Below are the code and all the weights of a small trained network. Each question names an input and a target symbol and asks about switching units off, where a switched-off unit gives its printed mean instead of its output.

import numpy as np


def w(rows, s, z=0):
    codes = np.array(rows[::2]) - 128.0
    scale = np.full(codes.shape[1], s)
    scale[-1] = z or s
    return codes * scale


def norm(h):
    return h / np.sqrt((h * h).mean(-1, keepdims=True) + 1e-5)


def f(y):
    return np.maximum(y, 0)


def softmax(a):
    e = np.exp(a - a.max(-1, keepdims=True))
    return e / e.sum(-1, keepdims=True)


def log_softmax(a):
    a = a - a.max(-1, keepdims=True)
    return a - np.log(np.exp(a).sum(-1, keepdims=True))


def net(x, mask):
    ids = ['ΛΣβεζθμφ'.index(c) for c in x.split()]
    T = len(ids)
    res = E[ids] + P[:T]
    r = norm(res)
    for j in range(2):
        rows = slice(2 * j, 2 * j + 2)
        q, k, v = (r @ M[0][rows].T for M in (Q, K, V))
        z = softmax(np.where(np.tri(T) > 0, q @ k.T / 2**0.5, -1e9)) @ v
        o = O[0][rows]
        res = res + np.where(mask[j], z, o[:, -1]) @ o[:, :-1]
    y = f(norm(res) @ A[0][:, :-1].T + A[0][:, -1])
    res = res + np.where(mask[2:10], y, B[0][:, -1]) @ B[0][:, :-1]
    return log_softmax(norm(res)[-1] @ U[:, :-1].T + U[:, -1])


Q, K, V, O, A, B = {}, {}, {}, {}, {}, {}
E = w([
[161,93,107,204,156],'Λ',
[113,133,45,144,62],'Σ',
[113,194,197,114,129],'β',
[254,99,148,129,76],'ε',
[194,81,123,202,164],'ζ',
[179,75,85,171,213],'θ',
[195,112,136,115,115],'μ',
[109,69,162,77,122],'φ',
],0.0053)
P = w([
[253,141,127,129,164],'0',
[220,118,140,160,160],'1',
[203,124,144,154,155],'2',
[188,124,138,142,157],'3',
[174,132,139,131,148],'4',
[158,124,146,133,149],'5',
[148,123,143,126,145],'6',
[129,104,128,129,147],'7',
[114,102,144,124,143],'8',
[101,110,137,115,141],'9',
[83,105,148,116,143],'10',
[67,106,148,111,128],'11',
[47,110,148,107,119],'12',
[50,97,162,102,127],'13',
],0.0028)
Q[0] = w([
[81,85,162,210,254],'head 1',
[108,23,123,196,186],'head 1',
[133,135,183,99,112],'head 2',
[140,83,110,140,202],'head 2',
],0.011)
K[0] = w([
[6,133,125,120,121],'head 1',
[11,141,134,94,80],'head 1',
[163,134,143,122,151],'head 2',
[96,143,63,131,143],'head 2',
],0.014)
V[0] = w([
[175,86,51,210,148],'head 1',
[161,3,117,62,64],'head 1',
[119,152,199,47,57],'head 2',
[61,10,175,67,184],'head 2',
],0.0039)
O[0] = w([
[139,54,148,43,112,205],'head 1',
[59,220,217,11,112,235],'head 1',
[147,28,125,73,164,4],'head 2',
[255,142,72,127,216,68],'head 2',
],0.004,0.0021)
A[0] = w([
[169,125,193,142,108,185],'neuron 1',
[120,161,29,179,137,58],'neuron 2',
[178,113,67,185,139,138],'neuron 3',
[139,253,164,151,171,41],'neuron 4',
[151,82,54,84,92,166],'neuron 5',
[118,160,154,194,55,91],'neuron 6',
[161,94,55,156,57,2],'neuron 7',
[173,142,166,94,90,31],'neuron 8',
],0.0055,0.0028)
B[0] = w([
[37,127,102,103,125,252],'neuron 1',
[204,63,82,178,32,157],'neuron 2',
[112,190,139,61,69,197],'neuron 3',
[19,222,247,159,129,177],'neuron 4',
[79,157,206,129,189,172],'neuron 5',
[187,80,61,71,237,156],'neuron 6',
[17,229,45,3,112,139],'neuron 7',
[34,125,100,223,159,182],'neuron 8',
],0.0041,0.0035)
U = w([
[113,161,20,23,71,120],'Λ',
[225,146,120,25,221,149],'Σ',
[219,84,206,103,12,132],'β',
[67,232,190,192,185,108],'ε',
[160,125,74,214,77,255],'ζ',
[120,124,125,121,114,62],'θ',
[132,136,141,94,101,86],'μ',
[77,2,101,131,229,110],'φ',
],0.0073,0.0054)

Each question gives the input, a string of symbols that net reads in full, and the target symbol t.
The units are the heads (2 rows each of Q, K, V and O) and the neurons (one row each of A and B). Each row of codes is followed by its name. A weight is (code - 128) times the scale printed after its matrix; where a second scale follows, it is the last column's (O, A, B and U).
mask holds one flag per unit, heads first, then neurons. A switched-off unit (its flag False) gives its mean, the last column of its rows in O or B, instead of its output. The means were averaged over made-up inputs and are rounded, as every weight is.
A unit's drop is (log p(t) with every unit on - log p(t) with that unit switched off) / (log p(t) with every unit on - log p(t) with every unit switched off).
The circuit of an input: a set's keep is (log p(t) with only the set's units on - log p(t) with every unit switched off) / (log p(t) with every unit on - log p(t) with every unit switched off). Starting from all 10 units, units are removed one at a time, each time the one whose removal leaves the highest keep (on an exact tie, the one counted first), for as long as the keep stays at least 0.8.
circuit, biggest first: the units of the circuit, biggest drop first
unit that matters most: the unit with the biggest drop
top k neurons: the k neurons with the biggest drops, biggest first
which heads matter: for each layer, one digit per head in row order, 1 if its drop is at least 0.15 and else 0, layers parted by /
drop of u: that unit's drop, to one decimal
input θ Σ θ ε ζ ζ, target φ: unit that matters most => head 2
input θ Σ Σ φ ζ ε ζ θ θ, target ε: circuit, biggest first => (head 1; head 2)
input θ φ θ φ, target ε: circuit, biggest first => (head 1; head 2; neuron 4)
input θ μ θ β θ ζ θ φ, target ε: circuit, biggest first => (head 1; head 2)
input μ ζ θ, target Σ: circuit, biggest first => (head 1; neuron 3; head 2)
input θ μ θ ζ Σ θ β ε μ ε θ β θ, target ζ: circuit, biggest first => (head 1; neuron 2)
input θ θ θ μ, target ε: top 3 neurons => (neuron 8; neuron 3; neuron 2)
input ζ ζ Σ μ θ β Σ ε μ θ θ Σ ζ, target φ: which heads matter => 00
input θ Λ ε θ ε Λ β φ μ Σ θ Λ Λ, target φ: top 2 neurons => (neuron 6; neuron 4)
input θ ζ Σ θ θ ε θ μ ε Λ, target φ: top 3 neurons => (neuron 6; neuron 3; neuron 4)
input ζ θ ζ, target β: drop of neuron 3 => 0.5
input θ Λ ζ, target β: drop of head 2 => 0.2
input θ ε β Σ Σ β θ μ β β θ Λ, target ζ: drop of neuron 2 => 0.1
input φ ε φ, target Σ: unit that matters most => head 2
